Here is a tiny trained network, its code and every weight. The questions are about switching its units off for an input and a target symbol, where a switched-off unit gives its printed mean instead of its output.

import numpy as np


def w(rows, s, z=0):
    codes = np.array(rows[::2]) - 128.0
    scale = np.full(codes.shape[1], s)
    scale[-1] = z or s
    return codes * scale


def norm(h):
    return h / np.sqrt((h * h).mean(-1, keepdims=True) + 1e-5)


def f(y):
    return y / 2 * (1 + np.tanh(0.7978845608 * (y + 0.044715 * y**3)))


def softmax(a):
    e = np.exp(a - a.max(-1, keepdims=True))
    return e / e.sum(-1, keepdims=True)


def log_softmax(a):
    a = a - a.max(-1, keepdims=True)
    return a - np.log(np.exp(a).sum(-1, keepdims=True))


def net(x, mask):
    ids = ['ΘΛΠΣΩβζηξτ'.index(c) for c in x.split()]
    T = len(ids)
    res = E[ids] + P[:T]
    q, k, v = (norm(res) @ M[0].T for M in (Q, K, V))
    z = softmax(np.where(np.tri(T) > 0, q @ k.T / 4**0.5, -1e9)) @ v
    res = res + np.where(mask[0], z, O[0][:, -1]) @ O[0][:, :-1]
    y = f(norm(res) @ A[0][:, :-1].T + A[0][:, -1])
    res = res + np.where(mask[1:13], y, B[0][:, -1]) @ B[0][:, :-1]
    return log_softmax(norm(res)[-1] @ U[:, :-1].T + U[:, -1])


Q, K, V, O, A, B = {}, {}, {}, {}, {}, {}
E = w([
[105,72,177,128,147],'Θ',
[144,114,99,168,80],'Λ',
[109,110,86,118,62],'Π',
[61,53,167,126,104],'Σ',
[163,132,149,56,110],'Ω',
[156,113,121,56,118],'β',
[107,251,44,235,90],'ζ',
[27,202,105,182,235],'η',
[101,125,67,97,182],'ξ',
[113,235,184,150,206],'τ',
],0.016)
P = w([
[172,92,123,164,81],'0',
[152,41,138,195,171],'1',
[83,96,156,99,57],'2',
[138,90,139,146,190],'3',
[7,137,134,92,39],'4',
[139,108,141,129,205],'5',
],0.011)
Q[0] = w([
[217,150,183,82,71],'h0',
[65,204,161,147,115],'h0',
[7,137,136,18,76],'h0',
[150,97,206,56,92],'h0',
],0.021)
K[0] = w([
[225,194,79,150,155],'h0',
[87,199,145,94,89],'h0',
[48,187,110,3,204],'h0',
[197,166,139,78,202],'h0',
],0.019)
V[0] = w([
[26,153,100,135,177],'h0',
[102,33,8,93,146],'h0',
[160,138,143,128,88],'h0',
[133,98,147,58,111],'h0',
],0.011)
O[0] = w([
[103,29,119,209,159,103],'h0',
[213,158,2,18,187,253],'h0',
[144,140,159,104,104,110],'h0',
[104,133,153,17,195,210],'h0',
],0.0074,0.0049)
A[0] = w([
[146,58,153,108,33,99],'n0',
[100,83,35,115,141,1],'n1',
[111,106,84,108,7,20],'n2',
[110,61,170,96,168,53],'n3',
[119,64,111,193,189,77],'n4',
[196,72,54,116,172,61],'n5',
[143,96,69,103,60,86],'n6',
[102,57,54,84,65,94],'n7',
[246,101,143,182,184,122],'n8',
[130,95,77,176,134,133],'n9',
[70,166,124,85,95,140],'n10',
[109,175,174,93,65,17],'n11',
],0.017,0.0076)
B[0] = w([
[83,156,130,183,182,192],'n0',
[92,176,228,147,90,183],'n1',
[153,35,139,175,180,162],'n2',
[220,90,157,104,89,221],'n3',
[134,114,98,123,222,204],'n4',
[66,69,130,181,136,251],'n5',
[146,109,122,77,100,185],'n6',
[139,181,153,55,123,254],'n7',
[219,150,141,172,109,176],'n8',
[92,163,99,66,81,176],'n9',
[158,94,108,179,101,187],'n10',
[96,253,41,138,119,144],'n11',
],0.028,0.0078)
U = w([
[104,1,63,86,97,25],'Θ',
[142,99,98,178,9,253],'Λ',
[192,167,39,22,73,59],'Π',
[219,61,102,212,152,61],'Σ',
[94,166,67,118,235,129],'Ω',
[170,132,235,96,166,110],'β',
[48,127,183,246,120,197],'ζ',
[123,228,62,160,90,223],'η',
[205,248,174,200,179,90],'ξ',
[22,130,143,83,25,147],'τ',
],0.0095,0.0039)

Each question gives the input, a string of symbols that net reads in full, and the target symbol t.
The units are the heads (4 rows each of Q, K, V and O) and the neurons (one row each of A and B). Each row of codes is followed by its name. A weight is (code - 128) times the scale printed after its matrix; where a second scale follows, it is the last column's (O, A, B and U).
mask holds one flag per unit, heads first, then neurons. A switched-off unit (its flag False) gives its mean, the last column of its rows in O or B, instead of its output. The means were averaged over made-up inputs and are rounded, as every weight is.
A unit's drop is (log p(t) with every unit on - log p(t) with that unit switched off) / (log p(t) with every unit on - log p(t) with every unit switched off).
The circuit of an input: a set's keep is (log p(t) with only the set's units on - log p(t) with every unit switched off) / (log p(t) with every unit on - log p(t) with every unit switched off). Starting from the 12 units with the biggest drops (on a tie, the unit counted first), units are removed one at a time, each time the one whose removal leaves the highest keep (on an exact tie, the one counted first), for as long as the keep stays at least 0.8.
units of the circuit, in order: the units of the circuit, biggest drop first
most important unit: the unit with the biggest drop
k most important neurons: the k neurons with the biggest drops, biggest first
drop when u is switched off: that unit's drop, to one decimal
input Σ Ω Θ, target η: units of the circuit, in order : h0; n11
input ζ η β β Π, target Π: 2 most important neurons : n7; n5
input Σ Σ Π Σ Π, target β: 3 most important neurons : n7; n2; n1
input β Σ Σ, target Π: units of the circuit, in order : h0; n11; n1
input Σ ξ β β, target Θ: most important unit : n5
input η Σ β, target Ω: units of the circuit, in order : h0; n0; n4; n9
input Θ Σ Σ β Θ, target Π: units of the circuit, in order : h0; n5
input Θ Ω Σ Θ Σ, target β: 3 most important neurons : n7; n5; n0
input Σ Σ Λ, target β: units of the circuit, in order : n7; n2
input ξ Θ β, target τ: 2 most important neurons : n5; n1
input τ Σ β Θ, target Σ: units of the circuit, in order : n8; n7
input Θ Σ Λ, target β: units of the circuit, in order : n7; n2; n6; n0
input Λ β β Ω, target Π: 3 most important neurons : n5; n1; n0
input Σ Ω Ω Θ Λ, target η: units of the circuit, in order : n11
input η Θ Σ Σ Σ, target β: 2 most important neurons : n7; n5
input Λ Σ ξ, target τ: 2 most important neurons : n1; n5
input Σ Θ β β β Ω, target Π: units of the circuit, in order : h0; n5; n1
input Σ Π η Σ Θ, target Ω: 2 most important neurons : n4; n5
input β Σ Θ, target Π: 3 most important neurons : n5; n1; n0
input Σ β Θ ζ, target η: most important neuron : n3
input β η Σ, target Ω: 2 most important neurons : n4; n0
input β Ω β Θ Λ, target Π: 3 most important neurons : n5; n7; n11
input η Σ τ ξ, target ζ: 2 most important neurons : n5; n1
input τ Π Σ β Θ ζ, target η: drop when n3 is switched off : 0.2
input Σ β Λ, target Π: drop when n3 is switched off : 0.1
input β β Π, target Π: drop when h0 is switched off : 2.3
input Ω Σ Σ, target η: drop when n7 is switched off : 0.0
input β τ ξ Θ, target Σ: most important unit : n7
